(in the rows, 128 means zero)
Here are made-up objects, facts about them, and rows of numbers that follow some of those facts. Name the object behind each unnamed row.

There are 4 kinds of fact about the objects: χ, ρ, Π, τ.
babrur | χ 649 | Π drepla, tunetru | τ 951
baplek | χ 607 | ρ driskun, tritiflo, plaplo | Π mima, stuflo | τ 855
baplo | χ 664 | τ 951
begregel | χ 607 | τ 591
bekir | χ 228 | ρ sobo, tetol, driga, fudra, kluros | Π plimu | τ 855
bemedi | χ 936 | τ 951
bestiskel | χ 607 | τ 475
bitras | χ 664 | ρ petrekan, dudon | Π flekidros, ligas | τ 951
bolake | χ 664 | ρ metaflun, doplen | Π brivi | τ 951
bragis | χ 936 | Π drura | τ 591
brapon | χ 607 | ρ skoza | Π driragral | τ 232
bridapos | χ 228 | Π kloflus | τ 951
brima | χ 607 | ρ gabeso | Π flapla | τ 591
brinil | χ 664 | τ 951
brirepa | χ 649 | ρ kuflugrol, lamum | τ 951
britri | χ 649 | τ 232
brivi | χ 649 | Π drosek, druneplik | τ 232
brurol | χ 664 | Π nobrek, vivi, kliskimo, kisak | τ 951
bruses | χ 607 | ρ kledu, stubras, ganuk, kofo | Π sitrim, nobrek, tritiflo, pafu | τ 855
brusta | χ 649 | ρ masta, kages, plaplo, klaflis | Π stegren | τ 232
brutrul | χ 936 | τ 951
buklu | χ 607 | ρ nibin, stubras | τ 951
burekla | χ 607 | τ 951
burem | χ 936 | τ 951
dagrim | χ 649 | ρ brinil | Π drepla | τ 951
deve | χ 228 | τ 232
doflin | χ 607 | Π fidra, stuflo | τ 855
doplen | χ 607 | Π stegren | τ 951
doskis | χ 936 | ρ zona, vamotrim | τ 591
drafu | χ 649 | Π skirati, famon | τ 951
drala | χ 607 | Π tragra, ganuk | τ 475
drepla | χ 607 | Π klobir | τ 951
drifla | χ 664 | ρ drepla, litrum | τ 232
driga | χ 649 | τ 951
drikur | χ 607 | τ 232
driragral | χ 936 | ρ sitrim, zakli, driga, gribok | τ 232
driskun | χ 936 | τ 951
drosek | χ 607 | ρ sitrim, trifa, dudon | τ 951
drosuk | χ 607 | ρ ridal, vekler, drala | τ 951
drotras | χ 607 | ρ britri, mapil | τ 951
druneplik | χ 607 | Π brapon, klobir, mivol | τ 591
drura | χ 649 | Π skinil, rozo, mapil | τ 951
dudon | χ 607 | Π flekidros | τ 855
dumal | χ 649 | Π deve, plubalan, floplal | τ 951
falu | χ 607 | ρ plekun, petrekan, mapil | Π skiki | τ 951
famon | χ 649 | Π ligas, driragral | τ 232
fatrim | χ 607 | Π babrur, druneplik | τ 951
fekle | χ 664 | τ 951
fezem | χ 649 | τ 855
fidra | χ 228 | Π flekidros, tragra | τ 951
fistil | χ 649 | Π grodrifli | τ 855
flakan | χ 649 | Π meklim, rozo | τ 475
flapla | χ 664 | Π sovuk, vedon, mivol | τ 232
fleke | χ 649 | ρ grubresik, doplen | τ 475
flekidros | χ 607 | Π drosek | τ 951
flidodris | χ 228 | ρ doplen, dumal, stamas | Π kledu, driragral | τ 951
floplal | χ 936 | Π grinak | τ 951
fudra | χ 649 | τ 951
gabeso | χ 649 | τ 591
gaflim | χ 649 | Π litrum | τ 951
ganuk | χ 228 | Π druneplik | τ 951
geboklam | χ 649 | ρ mima, neruk | τ 951
geline | χ 936 | Π soful, sibin | τ 475
gilotor | χ 649 | τ 475
giste | χ 607 | τ 951
godrus | χ 649 | τ 591
gradra | χ 664 | ρ brinil | Π fistil | τ 951
grefon | χ 649 | τ 951
gribok | χ 607 | τ 951
grigru | χ 228 | Π nobrek, pofu, fistil | τ 951
grinak | χ 649 | ρ drikur, fezem | Π tritiflo, pubran | τ 232
grisu | χ 607 | ρ sitrim, vosku, floplal | τ 232
grodrifli | χ 607 | ρ grudo, godrus, klavu | Π plimu, kisak | τ 951
gromeplin | χ 607 | Π metok, stegren, bemedi, klobir | τ 951
grubresik | χ 607 | τ 951
grudo | χ 649 | τ 855
gruzi | χ 607 | ρ vubidi, bestiskel | Π pleduk | τ 951
kages | χ 607 | τ 475
kemu | χ 936 | Π bolake, vivi | τ 855
kidris | χ 936 | τ 951
kipak | χ 228 | ρ flekidros, godrus | Π flapla, druneplik | τ 951
kisak | χ 664 | Π klikluk | τ 951
klaflis | χ 607 | Π pafu | τ 951
klavu | χ 664 | Π falu, nobrek | τ 232
kledu | χ 607 | Π driragral | τ 232
klegre | χ 607 | τ 951
kletrok | χ 649 | ρ plimu, doplen | τ 951
klikluk | χ 607 | Π driragral | τ 232
kliskimo | χ 607 | Π ganuk | τ 951
klisti | χ 607 | ρ klikluk, fistil, gilotor, grigru | τ 951
klobir | χ 607 | Π skiki, tragra | τ 951
kloflus | χ 649 | τ 232
klokanon | χ 664 | ρ metok, godrus, grefon | Π sitrim | τ 951
kluros | χ 607 | τ 232
kodo | χ 649 | ρ plurik, grigru | Π kloflus | τ 951
kofo | χ 607 | τ 951
kogi | χ 649 | τ 951
kuflugrol | χ 607 | τ 591
lamum | χ 228 | τ 591
lesi | χ 607 | Π zosu, tragra | τ 951
ligas | χ 649 | Π kledu | τ 475
litrum | χ 649 | τ 951
lodak | χ 607 | ρ plurik | τ 951
loskigran | χ 607 | τ 475
lupo | χ 607 | τ 232
mapil | χ 607 | Π tragra | τ 855
masta | χ 936 | Π kemu, ganuk | τ 232
mazu | χ 664 | Π pleduk, pegrasten, tunetru | τ 855
meklim | χ 664 | τ 951
meskoba | χ 607 | ρ sobrum, sobo, plupur, gabeso, masta, druneplik, grigru, gribok, pubran | τ 855
metaflun | χ 936 | τ 855
metok | χ 607 | Π pleduk, driga | τ 232
mima | χ 664 | Π rastu, gribok | τ 951
minebon | χ 607 | τ 855
mivol | χ 607 | Π brapon | τ 951
mosi | χ 649 | τ 951
nebok | χ 607 | τ 591
neruk | χ 649 | τ 855
nibin | χ 607 | Π vubidi | τ 855
nobrek | χ 649 | τ 855
nuki | χ 664 | ρ plotur, kofo | τ 232
nuri | χ 607 | τ 951
pafu | χ 228 | Π kledu, falu | τ 951
pazi | χ 936 | Π flapla | τ 475
pegrasten | χ 649 | Π vedon | τ 475
petrekan | χ 607 | τ 855
plapas | χ 649 | ρ ligas, brurol | τ 232
plaplo | χ 664 | Π grubresik | τ 855
pledrar | χ 936 | ρ mapil, fezem | τ 232
pleduk | χ 649 | Π tritiflo | τ 855
plekun | χ 607 | τ 232
plimu | χ 607 | Π drura | τ 855
plogrus | χ 936 | Π semabron, pubran, stamas | τ 951
plonen | χ 649 | Π skupur, kemu | τ 951
plotur | χ 228 | τ 232
plubalan | χ 607 | Π skiki, rastu, deve | τ 951
plupur | χ 936 | τ 591
plurik | χ 607 | τ 232
plustis | χ 228 | Π nebok, gribok | τ 591
pofu | χ 607 | ρ plimu, plubalan, pegrasten, fekle | Π soful, kisak, stodredros | τ 591
pubran | χ 649 | Π ligas, deve, mivol | τ 855
rabrok | χ 228 | τ 951
rastu | χ 664 | Π vivi, tritiflo, klobir | τ 951
remagra | χ 228 | τ 951
ridal | χ 607 | τ 232
rozo | χ 607 | Π vedon, deve | τ 951
rusto | χ 936 | ρ bestiskel | Π kledu, petrekan | τ 591
semabron | χ 649 | Π nibin, deve | τ 232
sibin | χ 607 | Π flekidros, brivi | τ 855
sikla | χ 607 | ρ vivi, giste, vubidi | τ 951
sitrim | χ 607 | Π skiki | τ 232
skagrok | χ 936 | τ 951
skiki | χ 649 | Π nibin, vubidi | τ 475
skinil | χ 607 | ρ zosu, plonen, rastu, minebon, gribok | Π kledu, klaflis | τ 951
skirati | χ 607 | Π grodrifli | τ 475
skoto | χ 607 | τ 475
skoza | χ 664 | τ 951
skupur | χ 607 | ρ nuri, rabrok, floplal | Π klobir | τ 951
sobo | χ 228 | τ 232
sobrofor | χ 649 | τ 855
sobrum | χ 664 | τ 475
soful | χ 649 | Π mapil | τ 951
soniskan | χ 228 | τ 475
sosul | χ 649 | Π geline, fidra | τ 951
sovuk | χ 607 | ρ skoza | Π pafu, klavu | τ 232
stagristar | χ 649 | ρ zitrik, flakan, plupur, kliskimo, vaven, rabrok, neruk | Π stakun | τ 232
stakun | χ 607 | ρ nebok, vivi, lamum | Π bridapos, gilotor | τ 951
stamas | χ 664 | Π kodo, flidodris, klobir | τ 232
stegren | χ 607 | τ 951
stiska | χ 607 | Π plubalan, bemedi | τ 951
stodredros | χ 228 | Π nibin, mivol | τ 951
stubras | χ 664 | Π plubalan | τ 951
stuflo | χ 607 | ρ bridapos | Π nebok, dudon | τ 951
stugepek | χ 649 | ρ zona, trever, driga, fistil, vosku | τ 855
stuklakik | χ 649 | τ 951
stunir | χ 607 | ρ sitrim | Π tunetru | τ 951
tebures | χ 664 | τ 951
terur | χ 664 | ρ geline, trever, skoza, nuri, brurol, begregel | τ 951
tetol | χ 228 | τ 951
tiflak | χ 664 | ρ burekla, petrekan, giste, kidris, begregel, gribok, floplal | Π kuflugrol | τ 951
tragaplus | χ 649 | ρ kogi, drala, gribok | Π trema | τ 232
tragra | χ 228 | Π deve | τ 951
trane | χ 649 | ρ gromeplin, brutrul, plustis | Π dagrim, pegrasten, kodo, tragaplus | τ 855
trema | χ 664 | Π falu, rastu | τ 951
trever | χ 649 | τ 951
trifa | χ 664 | τ 951
tritiflo | χ 936 | τ 855
troflopen | χ 607 | ρ meklim, trifa, soniskan, mosi | τ 232
tunetru | χ 607 | Π rozo, kloflus, petrekan | τ 591
vamotrim | χ 664 | τ 232
vaven | χ 936 | τ 232
vedon | χ 649 | Π flekidros | τ 951
vekler | χ 649 | τ 232
vivi | χ 649 | τ 951
vosku | χ 607 | τ 951
vubidi | χ 228 | Π driragral | τ 951
zakli | χ 607 | τ 232
zitrik | χ 664 | τ 951
ziven | χ 664 | Π brivi, lupo | τ 232
zona | χ 649 | Π zosu | τ 951
zosu | χ 607 | τ 232

Known rows:
[108 153 147 152 107  98  98 127 170 102 110 101 112  70 152 132  82  95
 134  71 165 182 142  71 169 128 156] -> drifla
[136 165 127 181  86 135  83 140 123 203  79 134 166 149 137 197 169 129
 110 187  75 104  94 122  87 173  84] -> famon
[ 81 141 127 146 184 132 119 136 106 104 144 120 113 115 108 146  48  96
 143  92 170 163 195 114 114 161 142] -> vaven
[128 117  86 127 154 104 108 136 147 113 140 118 134 136 104 140 101 116
 119 120  98 120 129 157 120 151  85] -> tunetru
[137 110 101 138 120  97  96 110 169 107 150 114 121 120 156 156 112 115
 137  92  96 149 124 131 147 141 103] -> plustis
[ 83 154 132 141 175 106 121 129 131 126 117 135 113 121  97 107 128 132
 116 137 150 144 194  79 124 156 118] -> meskoba
[135 138 115 122 143 105 135 105 132 115 131 149 120 157  79 109  75 110
 150  92  80 124 124 136 110 176  85] -> mapil
[148 149 137 160 143 121 117 122 151 180  98 172  95 168 126  97 159 135
 116 146  98 101 146  68 126 105 123] -> sobrofor
[144 138 133 163 133 132 127 124 158 192 104 162  90 165 132 127 152 150
  98 124  97 100 156  98 104  90 142] -> trever
[115 120 134 149 172 122 111 134 120 142 122 140 107 125 121 143  79 111
 122 119 124 119 174 104 125 115 140] -> grubresik
[ 85 127 104 135 150 120 134 117 120  95 149 113 126 115  80 155  37 102
 147  65 123 147 155 169  86 187 112] -> floplal
[147 143 135 157 145 130 111 122 160 185 104 160 101 166 134 121 157 141
 104 130 105  94 143  85 109  88 136] -> mosi
[151 142 116 118 128 110 117 115 155 147  94 152 135 149 105 123 168 173
  90 148  72 100 113 112 114 135  95] -> kodo
[110 134 118 160 168 134 122 123 136 143 133 147  97 154 117 142  92 133
 127  92 145 137 173 109  92 128 144] -> gribok
[121 115 113 126 155 131 129 109 127 110 125 132 130 133  97 129  78 132
 138 104  99 111 114 135 109 153  92] -> gromeplin
[117 141 136 171 107  96  99 120 184 104 121 106 100  87 154 145  63  97
 139  56 161 173 143  79 147 120 159] -> meklim
[102 140 131 139 182 126 104 133 137 132 124 128 116 124 110 131 107 122
 118 119 144 126 174  96 113 128 130] -> lodak

Rows to name:
No name comes twice in this set of rows, the named rows included.
[123 110  68 125 153 116 133 131 136  89 145 125 129 138 112 147 101 147
 119 117 102 138 111 158 105 174  79]	druneplik
[133 156 116 159  86  69 112 114 156  74 113 127 121 101 137 146  56 115
 146  67 124 182 112  84 159 178 131]	plaplo
[106 148 130 162 163 124 123 129 128 141 127 152  93 146 108 119  96 108
 135 113 139 130 183  91 114 147 125]	minebon
[128 138 149 145 131 122  94 101 152 130 140 132 107 118 165 139 113 105
 145  84 131 159 155  84 143 123 143]	plotur
[119 134 113 173 107  96 107 132 185  85 134 109 102  94 161 155  77 128
 115  63 172 182 147  73 146 128 164]	sobrum
[113 119 127 154  89 114  95  96 145 123 121 108 152 101 149 190 116 121
 154 111  88 146  99 117 119 182  88]	pafu
[132 121 102 124 149 114 106 130 144 115 138 113 145 137  98 149  91 124
 116 114 102 112 131 150 112 153  93]	skirati
[149 195 103 117 144  31  74 128 142 135 137 161 125 169  55 151  91  86
 113  90  67 122 172 175 116 184 132]	dudon
[ 89 139 132 139 176 122 113 131 135 139 121 125 116 113 107 129 116 128
 111 122 147 135 185  96 116 134 129]	klisti
[138 169 126 133  89  67  95 119 176  87 113 106 134  88 137 152  66  96
 126  62 116 177 113 122 164 162 134]	ziven
[ 92 116  84 122 171 104 108 145 134  83 157  94 134 113  99 150  49  88
 143  98 133 144 149 167 122 174  87]	bragis
[135 126 113 140 110  94 109  86 146  95 142 133 123 121 144 172 106 150
 135  79  92 162 122 118 126 161 122]	grigru
[111 123 120 151 134 142 131 106 113 122 115 136 135 135 101 130  80 120
 160 128  96 116 109 110 108 186  64]	nibin
[ 98 151 137 130 169 106  93 135 150 151 124 124 113 124  90 129 115 104
 113 107 139 119 194 123 112 130 136]	drosek
[160 146 108 143 114 106 140 107 138 148  94 175 116 170 105 122 151 173
 111 145  58 109 106 104 108 163  89]	pubran

Now the same objects, written a new way:
Some rows with their names:
[137 154 130 124 132 134 139 128 120 123 126 124 137  99 141 122 154 136
 119 121 118 147 117 152 121 123 130 129 105 129 143 109 139 148 118 137
 117] -> geboklam
[136 124 128 121  98 129 125 136 143 134 133 137 132 122 118 128 121 129
 127 123 118 128 111 134 144 121 129 126 135 124 130 139 131 117 130 139
 105] -> brima
[137 158 129 125 152 132 136 128 142 121 124 128 134  94 135 128 152 137
 121 117 123 144 109 151 103 115 132 130 109 128 148 123 147 139 117 129
 119] -> stugepek
[147 163 135 113 154 139 145 132 136 132 130 121 135 148 129 110 134 131
 135 156 148 144 127 139 127 122 129 134 131 120 108 117 158 110 132 134
 120] -> terur
[138 115 124 129 108 136 114 121 148 135 131 150 133 121 122 128 112 130
 156 132 106  95 122 124 139 136 139 128 141 119 130 118 102 133 159 119
 153] -> geline
[139 105 115 115 131 146  93 133 150 135 124 118 131 111 109 149 117 128
 142 134 102 136 119 113 142 129 137 121 135 117 128 145  92 102 149 120
 133] -> sibin
[134 114 101 125 100 138 104 129 132 127 122 108 127 100 133 157 144 131
 130 126  97 145 117 132 121 136 140 120 109 126 133 114  95 111 128 109
 141] -> brivi
[145 142 127 121 166 133 121 121 133 127 128 127 150 130 127 125 121 136
 132 126 122 121 136 129 134 115 111 129 134 125 143 122 131 129 139 131
 132] -> loskigran
[131 124 126 122  98 127 123 137 136 134 133 132 131 125 117 126 122 129
 129 118 122 127 123 134 136 125 132 127 140 128 125 136 128 109 129 140
 105] -> pofu
[146 120 129 106 106 132 116 132 138 140 135 119 116 139 130 138 126 133
 117 156 124 137 118 103 149 152 123 128 154 107 117 109 103  62 140 107
 154] -> fidra
[138 149 116 128 148 129 126 120 120 122 123 119 142 109 143 140 146 138
 124 121 110 138 138 141 115 123 123 126 106 130 144 103 128 138 119 116
 143] -> kloflus
[130 120 104 126 105 129 115 123 120 121 126 114 131 109 143 151 146 133
 133 120 108 135 118 139 104 128 126 122 121 128 137 107 118 123 128 113
 139] -> flakan
[136 116 116 126 103 128 117 127 145 131 136 116 139 139 132 134 120 132
 134 123 116 116 134 123 145 123 113 126 137 128 130 117 123 120 138 128
 127] -> stiska
[152 163 140 110 154 118 136 123 115 137 133 134 134 149 142 117 125 140
 110 150 134 134 139 115 141 134 108 134 149 113 126 108 136  88 125 114
 161] -> plotur
[126 128 114 126  90 127 122 133 124 125 129 121 123 100 138 141 147 132
 129 112 114 140 100 147 106 124 137 123 115 127 134 119 131 130 118 129
 115] -> trane
[145 140 130 120 170 133 121 121 133 128 128 128 150 130 127 125 122 136
 132 126 121 122 139 128 135 115 111 128 135 125 144 123 131 129 138 130
 133] -> skoto
[139 118 128 135  94 131 128 122 179 134 135 149 133 122 129 123 118 132
 138 121 109  88 125 122 149 133 128 134 140 124 141 117 110 135 151 118
 154] -> floplal

Name these rows:
No name comes twice in this set of rows, the named rows included.
[148 142 130 124 163 135 128 124 167 128 128 123 149 130 127 121 126 135
 125 127 122 123 141 124 144 115 109 133 132 128 148 125 132 126 137 128
 136]	vosku
[143 123 114 137  87 118 132 127 251 123 140 114 132 143 136 135 124 134
 108 102 142  89 123 127 127 114 102 138 145 138 170 131 139  91 122 103
 131]	sitrim
[130 110 115 131  78 116 123 124 153 127 146 111 137 156 139 137 115 133
 135 113 126  97 139 126 138 128 106 126 138 132 132  96 139 114 133 128
 114]	plubalan
[142 125 128 111  96 122 123 130 129 138 139 122 119 152 140 132 125 134
 116 149 127 130 122 107 143 145 115 129 158 111 115 106 118  71 134 109
 155]	ganuk
[134 120 119 121  83 113 129 126 143 128 145 111 128 157 148 138 126 135
 121 127 131 114 131 120 131 135 103 127 144 124 128  92 140  91 126 116
 130]	rastu
[141 120 113 115  95 127 110 132 134 135 131 113 125 138 133 143 126 132
 123 138 119 136 124 118 139 136 122 125 140 119 122 121 109  84 129 110
 143]	flapla
[153 146 142 119 155 148 133 133 207 130 126 129 140 105 114 112 136 135
 107 123 133 132 113 133 151 115 125 138 128 124 162 146 128 117 131 136
 117]	drosek
[119 119  98 137  61 105 129 120 120 118 140 111 130 137 162 148 142 134
 134 104 120 110 122 147  91 123 109 124 130 137 137  88 146 129 116 115
 129]	skiki
[149 146 126 124 161 131 124 123 154 129 127 125 150 132 128 125 121 136
 125 124 121 120 144 126 144 114 112 131 127 128 145 124 129 127 131 124
 137]	zakli
[137 127 113 120  90 116 121 129 124 133 136 114 129 150 143 137 125 134
 121 133 125 127 130 122 134 130 112 127 143 123 122 112 127  96 123 116
 141]	klavu
[142 142 141 109 104 118 132 136 135 138 138 136 114 139 135 119 127 135
 112 141 141 134 101 119 131 135 123 133 160 110 123 127 138  78 124 121
 134]	bekir
[137 111 114 122 109 132 109 126 140 131 132 119 137 135 126 136 118 131
 137 125 116 118 125 125 136 121 119 125 143 125 133 127 115 113 143 123
 130]	skirati
[145 150 142 118 152 132 130 131 145 130 130 138 142 115 123 116 124 136
 123 120 126 129 116 137 141 110 122 131 128 122 146 139 145 138 128 144
 110]	meskoba
[146 143 128 122 163 137 128 123 146 129 129 122 150 137 127 122 124 134
 135 134 120 124 143 126 142 116 113 130 130 127 132 121 134 129 142 131
 133]	nuri
[148 152 137 121 143 133 132 131 151 132 128 132 145 123 125 114 124 136
 119 122 132 127 126 140 148 114 123 133 124 126 146 131 139 132 126 142
 112]	troflopen

